Below is a small trained network, with its code and all its weights. Each question gives an input and a class and asks what happens when units are switched off, that is, made to give their printed mean instead of their output.

import numpy as np


def w(rows, s, z=0):
    codes = np.array(rows[::2]) - 128.0
    scale = np.full(codes.shape[1], s)
    scale[-1] = z or s
    return codes * scale


def norm(h):
    return h / np.sqrt((h * h).mean(-1, keepdims=True) + 1e-5)


def f(y):
    return y / 2 * (1 + np.tanh(0.7978845608 * (y + 0.044715 * y**3)))


def log_softmax(a):
    a = a - a.max(-1, keepdims=True)
    return a - np.log(np.exp(a).sum(-1, keepdims=True))


def net(x, mask):
    res = np.array(x, float).reshape(1, 7) / 4 @ E
    u = 0
    for l in range(2):
        y = f(norm(res) @ A[l][:, :-1].T + A[l][:, -1])
        res = res + np.where(mask[u : u + 14], y, B[l][:, -1]) @ B[l][:, :-1]
        u += 14
    return log_softmax(norm(res)[-1] @ U[:, :-1].T + U[:, -1])


A, B = {}, {}
E = w([
[140,83,48,43,139,72],'x0',
[150,124,118,38,162,186],'x1',
[246,186,163,120,153,166],'x2',
[106,73,82,151,104,173],'x3',
[124,149,134,166,179,117],'x4',
[81,167,157,159,166,196],'x5',
[96,192,52,154,140,118],'x6',
],0.013)
A[0] = w([
[133,228,99,38,224,165,132],'L0N1',
[154,150,153,103,34,81,103],'L0N2',
[189,249,111,213,142,194,119],'L0N3',
[218,170,127,81,112,144,136],'L0N4',
[148,151,26,115,137,13,96],'L0N5',
[102,142,58,80,114,18,75],'L0N6',
[132,142,141,181,95,125,70],'L0N7',
[32,137,74,188,151,66,101],'L0N8',
[182,178,170,219,93,145,2],'L0N9',
[192,108,185,153,207,100,89],'L0N10',
[161,121,194,139,188,75,164],'L0N11',
[112,32,68,72,155,226,80],'L0N12',
[190,206,109,180,156,151,25],'L0N13',
[146,132,91,113,55,48,46],'L0N14',
],0.012,0.0097)
B[0] = w([
[213,240,176,139,218,116,237],'L0N1',
[153,104,145,148,144,80,150],'L0N2',
[175,145,131,175,236,255,255],'L0N3',
[91,194,189,198,153,120,214],'L0N4',
[181,160,170,109,58,80,201],'L0N5',
[177,166,140,167,76,115,189],'L0N6',
[117,140,156,134,172,129,132],'L0N7',
[90,102,80,192,166,104,195],'L0N8',
[159,149,139,139,168,195,157],'L0N9',
[121,76,100,108,131,144,170],'L0N10',
[144,64,115,113,140,152,205],'L0N11',
[105,78,87,70,68,183,196],'L0N12',
[113,193,126,155,213,170,157],'L0N13',
[195,149,127,162,101,95,149],'L0N14',
],0.016,0.0079)
A[1] = w([
[139,139,110,211,140,173,112],'L1N1',
[167,123,155,90,248,79,87],'L1N2',
[55,104,120,217,146,141,78],'L1N3',
[87,237,71,49,136,183,136],'L1N4',
[139,171,158,50,235,118,62],'L1N5',
[96,225,30,78,169,99,55],'L1N6',
[136,159,112,22,169,125,113],'L1N7',
[174,179,103,31,181,165,153],'L1N8',
[158,180,186,99,182,194,115],'L1N9',
[170,183,84,92,69,151,28],'L1N10',
[200,142,151,91,124,153,3],'L1N11',
[51,156,234,152,109,204,84],'L1N12',
[143,143,212,109,80,86,2],'L1N13',
[91,83,187,90,87,187,179],'L1N14',
],0.013,0.0069)
B[1] = w([
[122,159,97,77,189,150,191],'L1N1',
[126,78,201,129,94,163,187],'L1N2',
[76,152,90,171,192,79,163],'L1N3',
[197,122,39,175,126,79,171],'L1N4',
[128,147,236,78,122,231,189],'L1N5',
[193,151,121,252,120,76,136],'L1N6',
[129,184,125,228,132,163,149],'L1N7',
[181,193,157,229,122,165,214],'L1N8',
[128,161,183,71,169,207,251],'L1N9',
[27,83,101,110,52,132,135],'L1N10',
[141,147,174,220,123,150,141],'L1N11',
[251,128,142,157,63,77,178],'L1N12',
[133,56,71,129,135,47,136],'L1N13',
[152,106,124,145,72,161,181],'L1N14',
],0.014,0.011)
U = w([
[121,41,113,36,51,173,146],'0',
[199,152,115,174,46,19,102],'1',
[7,123,71,186,233,121,2],'2',
[213,234,211,128,218,222,122],'3',
],0.019,0.0041)

Each question gives the input, the list of numbers given to net, and the class t.
The units are the neurons (one row each of A and B). Each row of codes is followed by its name. A weight is (code - 128) times the scale printed after its matrix; where a second scale follows, it is the last column's (A, B and U).
mask holds one flag per neuron, layer by layer. A switched-off neuron (its flag False) gives its mean, the last column of its row in B, instead of its output. The means were averaged over made-up inputs and are rounded, as every weight is.
A unit's drop is (log p(t) with every unit on - log p(t) with that unit switched off) / (log p(t) with every unit on - log p(t) with every unit switched off).
The circuit of an input: a set's keep is (log p(t) with only the set's units on - log p(t) with every unit switched off) / (log p(t) with every unit on - log p(t) with every unit switched off). Starting from the 12 units with the biggest drops (on a tie, the unit counted first), units are removed one at a time, each time the one whose removal leaves the highest keep (on an exact tie, the one counted first), for as long as the keep stays at least 0.8.
units of the circuit, in order: the units of the circuit, biggest drop first
top k neurons: the k neurons with the biggest drops, biggest first
top k neurons in layer l: the k neurons of layer l with the biggest drops, biggest first
drop when u is switched off: that unit's drop, to one decimal
input [4,-3,-7,-2,-6,6,-5], class 2: units of the circuit, in order -> [L0N8; L1N3]
input [3,-5,-2,4,-3,1,2], class 1: top 2 neurons -> [L0N3; L0N5]
input [5,1,4,6,-6,5,-7], class 0: units of the circuit, in order -> [L0N12; L0N1]
input [2,-5,2,1,-4,5,-6], class 0: units of the circuit, in order -> [L0N3; L0N1; L0N4; L1N8]
input [-4,5,-8,6,2,0,-1], class 0: units of the circuit, in order -> [L0N12; L0N1]
input [7,-4,-5,-2,-7,2,-7], class 0: units of the circuit, in order -> [L0N1; L1N8]
input [3,-4,-5,2,5,0,3], class 2: units of the circuit, in order -> [L0N8]
input [-3,0,-6,-3,7,-5,4], class 2: top 2 neurons -> [L0N8; L1N12]
input [-4,-3,-7,-7,0,4,-7], class 1: top 2 neurons -> [L1N12; L0N3]
input [2,-6,6,-7,-6,-5,4], class 1: top 2 neurons in layer 0 -> [L0N5; L0N1]
input [-4,5,-7,-2,-8,0,6], class 2: drop when L0N1 is switched off -> 0.1
input [-1,8,-8,8,-4,0,8], class 0: drop when L0N12 is switched off -> 0.7
input [5,3,6,4,-8,-5,7], class 1: drop when L0N3 is switched off -> 0.4
input [5,7,-8,0,-1,5,-5], class 0: units of the circuit, in order -> [L0N12]
